+0.38, -2.29, +0.50, -0.40, +0.42, -0.78, +0.51, -0.28, +0.43, -0.83, -0.16, -1.56, -2.39, -0.38, -0.22, -1.51, +1.66, +1.66, -1.14, +0.42, -0.46, +0.66, +0.17, +1.10, +0.11, -0.09, +0.09, +1.04, -0.43, -1.36, -0.14, -0.33, -0.35, +0.06, -0.09, +0.44, -0.61, +0.87, -1.13, +2.66, -0.24, -0.08, +0.81, +3.10, +0.31, +0.21 : Z
+0.11, -1.51, +1.64, -2.70, -0.05, -1.04, +0.95, -1.87, +0.39, -1.31, -0.59, -2.04, -3.01, -0.31, +0.36, +0.07, -1.01, +0.96, +0.65, -0.39, +1.26, -0.37, -1.07, +2.52, -1.92, -1.52, +1.17, -0.83, +1.16, -3.93, +0.27, +0.53, +0.27, +1.53, -0.34, +1.63, -0.80, +0.15, -2.73, +2.27, -0.17, +0.08, +0.70, +5.54, -0.14, +1.20 : V
+0.28, -1.97, +0.24, -0.91, -1.56, +1.31, -0.28, +2.06, -1.53, -0.01, -4.09, -2.47, -5.22, -1.83, -1.77, -1.37, -2.18, +0.42, -0.91, +1.58, +1.76, +3.51, -1.65, -2.43, +0.47, -1.31, +2.85, -2.43, +0.35, -2.11, -0.54, +0.01, +2.27, -2.85, -0.06, +0.83, -0.07, +0.81, -1.15, +0.94, -0.97, +1.41, -1.41, +6.62, +1.08, +0.28 : C
+0.19, -2.86, -0.22, -0.49, +1.12, +1.29, -2.05, -1.19, +2.66, -0.64, -0.43, -0.76, -1.71, +0.11, +0.25, -0.25, +0.34, +1.41, +0.72, -0.23, -0.28, -2.01, +0.13, +3.40, +0.71, +1.72, -0.16, +0.90, +1.47, -2.45, -0.04, -0.24, +0.47, +1.38, +0.96, +0.67, +0.86, -0.29, -1.69, +3.06, -0.15, -0.77, +0.25, +0.42, -0.28, +0.17 : C
+0.64, -0.51, +0.52, -1.22, -0.17, +0.75, -1.47, -0.54, +0.26, +0.51, -1.00, -0.62, -1.21, +0.33, +0.57, +0.62, -0.20, +0.66, -0.19, -0.69, +1.03, -1.07, -0.27, +0.38, +0.07, -3.03, +0.84, -0.48, +1.36, -1.27, -0.32, +0.48, +0.40, +0.15, +0.07, +1.07, -0.24, +1.14, -0.61, +0.65, -0.19, +1.10, -0.35, +4.69, -0.02, +0.68 : V
+0.92, -0.12, +0.36, -1.34, +0.43, -0.92, +0.86, -0.43, +0.75, -0.43, -0.42, -2.17, -2.66, -0.23, -0.82, -0.83, -0.64, +0.41, +0.66, +0.57, +1.00, +0.09, -0.63, +1.21, -0.70, -2.32, +0.79, -1.00, +0.67, -2.79, -0.09, -0.02, +0.96, -0.14, -0.44, +0.85, -0.86, -0.67, -2.69, +2.17, +0.15, +0.95, +0.97, +5.24, -0.22, +1.00 : Z
+0.59, -0.74, +0.52, -1.53, -1.12, -2.28, +0.53, -0.78, -0.02, -1.02, +0.12, -0.74, -1.28, -0.70, -0.18, -0.47, +0.19, +0.24, +0.61, +0.01, +0.41, -0.05, -1.02, +0.65, -1.27, -3.03, +0.65, -2.29, +1.31, -0.42, +0.00, -0.30, +0.22, -0.02, -0.55, +1.31, -1.09, +0.19, -1.54, +0.08, +1.52, +1.51, +1.50, +6.14, +0.29, +0.85 : Z
+1.61, -1.69, +1.41, -1.39, +0.13, +1.27, -0.75, -1.05, +0.78, +0.60, -0.28, -1.37, -1.56, +0.04, +0.64, -0.92, +0.65, +2.18, -0.94, -0.03, +1.04, -1.36, -0.21, +1.69, -0.89, +0.65, +1.72, -0.36, +2.72, -1.32, +0.08, +0.11, +1.49, -0.59, -0.05, +0.73, -1.00, +0.30, -1.56, +1.01, -0.22, -0.42, +0.44, +4.95, -0.60, -1.04 : V
+0.13, +0.26, +1.19, -0.14, +0.14, +4.32, -0.52, -0.68, +1.22, +0.59, +0.03, +0.31, -0.74, +0.18, -0.38, +0.29, +0.64, -0.51, -1.48, +0.20, +2.37, -0.97, +0.46, +0.59, -0.81, -1.42, +0.51, -0.65, -0.22, -1.00, -0.52, +0.24, +0.02, -2.15, -0.69, +2.46, -0.95, +1.24, -0.96, -0.55, -0.70, +1.56, -0.30, +4.43, +0.46, +0.16 : C
+0.17, -2.02, +0.20, -2.37, +0.67, -0.63, -0.03, -2.17, +0.11, -0.83, -1.04, -0.78, -0.96, +0.89, +0.05, +0.03, -1.52, +0.39, +1.12, +0.25, -0.69, -0.38, -0.64, +2.27, +1.31, -1.72, +1.31, -0.12, -0.02, -3.13, -0.58, -0.26, +0.37, -0.29, +0.05, +2.46, -0.41, -0.07, -1.47, +0.89, -0.25, +0.15, +1.25, +3.81, +0.43, +1.35 : V
+0.70, -1.21, +0.79, -0.30, +0.38, +1.06, -0.44, -1.08, -0.27, -1.22, -0.66, -0.92, -0.61, -0.92, +1.09, -0.50, -0.34, +0.10, +0.08, -0.78, +0.42, -0.11, +0.11, +0.84, -0.32, -0.33, +0.84, +0.17, +1.25, -1.28, -0.26, -1.00, +0.04, -0.46, -0.60, +0.26, -0.71, -0.35, -1.71, +1.01, -0.17, +0.07, -3.75, +1.84, +0.29, +0.71 : Z
-0.07, -1.96, -1.01, +1.18, +0.13, +4.79, -0.29, +1.29, -1.22, +0.23, -2.55, -0.40, -0.74, -3.19, -2.70, -0.50, -0.84, +0.07, +0.08, +0.54, +0.57, +0.26, +0.53, -1.43, +0.14, -0.64, +1.72, +0.45, +0.02, -2.66, -1.08, -0.93, -0.90, -2.20, +0.44, +0.99, +0.87, +0.05, +0.52, -1.80, -2.19, -0.14, -0.18, +0.95, +1.09, -0.68 : C
+0.11, +1.26, -0.87, +2.40, -0.16, +3.34, -0.17, +0.71, -3.38, +0.88, -0.52, +1.69, +0.99, +0.33, +0.82, +0.09, +1.94, -0.20, +1.52, -0.59, -0.04, -0.24, +0.64, +0.08, -1.44, -0.87, +2.13, +0.54, +2.70, +0.18, -0.35, -0.88, -0.53, +0.16, +3.68, +0.48, +1.93, -1.26, +0.14, -3.11, +0.53, +0.51, -0.50, -3.86, +0.53, -1.60 : C

+0.60, -2.22, -1.67, +0.15, -1.21, -1.19, +5.42, +1.50, +0.88, -1.24, +0.83, -0.04, -2.34, +0.23, -2.27, -1.78, +0.32, -4.76, -2.59, +0.66, +1.62, +0.62, -0.10, +2.72, +1.36, -0.85, +3.00, +0.23, -0.47, +0.25, -1.05, +2.56, -3.58, +2.35, -1.53, +0.03, -0.14, +1.74, -0.16, +0.68, +0.77, -2.50, +2.64, -0.71, -2.84, -0.64 : nal
+0.10, -0.53, +0.17, -0.33, +0.06, +0.10, +3.26, +1.26, -0.50, +0.65, +1.05, -0.28, -0.34, +0.37, -0.32, -0.90, +0.82, -2.32, -1.00, -0.83, +0.42, +0.16, -0.46, +1.15, +0.43, +2.65, -0.23, -2.23, +2.06, -0.38, -0.94, -0.98, -1.56, -0.83, -0.78, +0.10, -0.12, -0.46, +0.72, -0.73, +0.66, +0.33, +0.01, +0.97, +0.26, +0.11 : Fek
+0.39, -0.86, -0.18, +0.57, -0.19, -0.97, +5.23, +2.16, -0.49, -0.21, +0.89, +0.06, -3.22, -0.58, -0.78, -1.00, +1.97, -3.24, -1.45, +0.70, +1.00, -0.19, -0.64, +1.20, +0.08, +2.68, +2.15, -0.48, +2.55, +1.10, -0.84, -1.36, -1.66, -0.46, -0.43, +0.32, -0.41, +0.17, +0.99, +0.24, +1.26, +1.06, +1.38, +0.49, -0.17, -0.45 : keran
+0.24, +0.41, +0.31, -0.21, +0.22, +1.14, +0.67, -0.56, -0.23, +0.46, +0.12, +0.63, +1.23, +1.06, +0.40, -0.04, +0.28, +0.01, +0.31, -1.05, -1.04, +0.61, -0.25, +0.45, +0.01, +1.69, -1.14, -2.15, +0.91, -0.75, -0.04, -0.67, +0.51, -0.07, -0.17, -0.58, -0.43, -0.15, +0.76, -0.31, +0.67, -0.12, -0.28, +0.90, +1.08, +0.11 : Zev
-0.61, +0.21, +0.80, -0.29, -0.52, +0.52, -0.64, -0.72, -0.19, -0.52, +0.04, +0.53, -0.08, -0.33, -0.07, +0.16, +0.32, +1.17, +0.03, +0.85, -0.25, +0.65, -0.37, -0.53, +0.10, +0.02, +0.97, +2.12, +0.09, +1.13, +0.17, +0.62, +0.32, +0.01, +0.61, +0.01, +0.08, -0.06, -0.02, +1.25, -0.19, +1.16, -0.14, -0.05, +0.19, -1.51 : keran
+0.31, -0.98, -0.14, -0.60, -1.35, -0.06, +4.28, +2.14, +0.29, -0.34, +0.15, -0.54, -2.00, +1.07, -0.56, -0.89, -0.39, -4.16, -2.30, -0.17, +0.96, +0.73, -1.05, +1.15, +2.62, +0.56, -0.26, -1.39, +0.47, -0.99, -0.45, +1.24, -3.34, +1.98, -1.28, -0.64, +0.26, +1.07, +1.23, +0.33, +1.20, -3.11, +1.87, -1.03, -0.47, -0.11 : nal
+0.48, -0.89, -0.64, -0.27, -0.93, -0.04, +2.62, +1.42, +0.81, -0.27, +0.57, -0.03, -0.46, +0.28, -0.78, -0.71, -0.37, -2.95, -1.23, +0.62, +0.97, +0.98, -0.52, +1.32, +1.46, -0.78, +0.42, -1.71, +0.55, -0.85, -0.93, +1.30, -2.15, +0.99, -1.14, -0.19, +0.22, +0.64, +0.03, +1.01, +0.44, -2.24, +0.99, -0.21, -0.89, -0.42 : nal
+0.53, +0.22, -1.27, +0.23, -0.07, +0.26, +0.75, -0.81, +0.27, +0.29, +0.49, +0.46, +0.79, -0.30, -0.43, -0.81, +0.11, -0.11, -1.76, -0.60, +0.04, +0.22, +0.12, +1.93, -0.18, +0.28, +1.00, -1.81, -0.21, -0.57, -0.60, +0.05, -0.48, -0.42, -0.07, -0.47, -0.69, +0.14, +0.46, +0.43, -0.24, -0.14, +0.10, +1.10, -0.28, +0.22 : Zev
+0.59, -0.89, -0.24, -0.17, -0.09, -0.53, +1.52, +0.62, +0.75, +0.34, +0.11, -0.41, -0.60, +0.22, -0.50, -0.63, -0.07, -1.61, -1.31, -0.77, +0.79, -0.37, -0.07, +0.92, +0.92, -0.87, +0.35, -0.04, -0.56, -0.23, -0.17, +1.19, -1.01, +1.36, -0.64, +0.12, +0.14, +0.35, +0.40, +0.12, +0.30, -1.56, +0.66, -0.16, -1.01, -0.02 : rumed
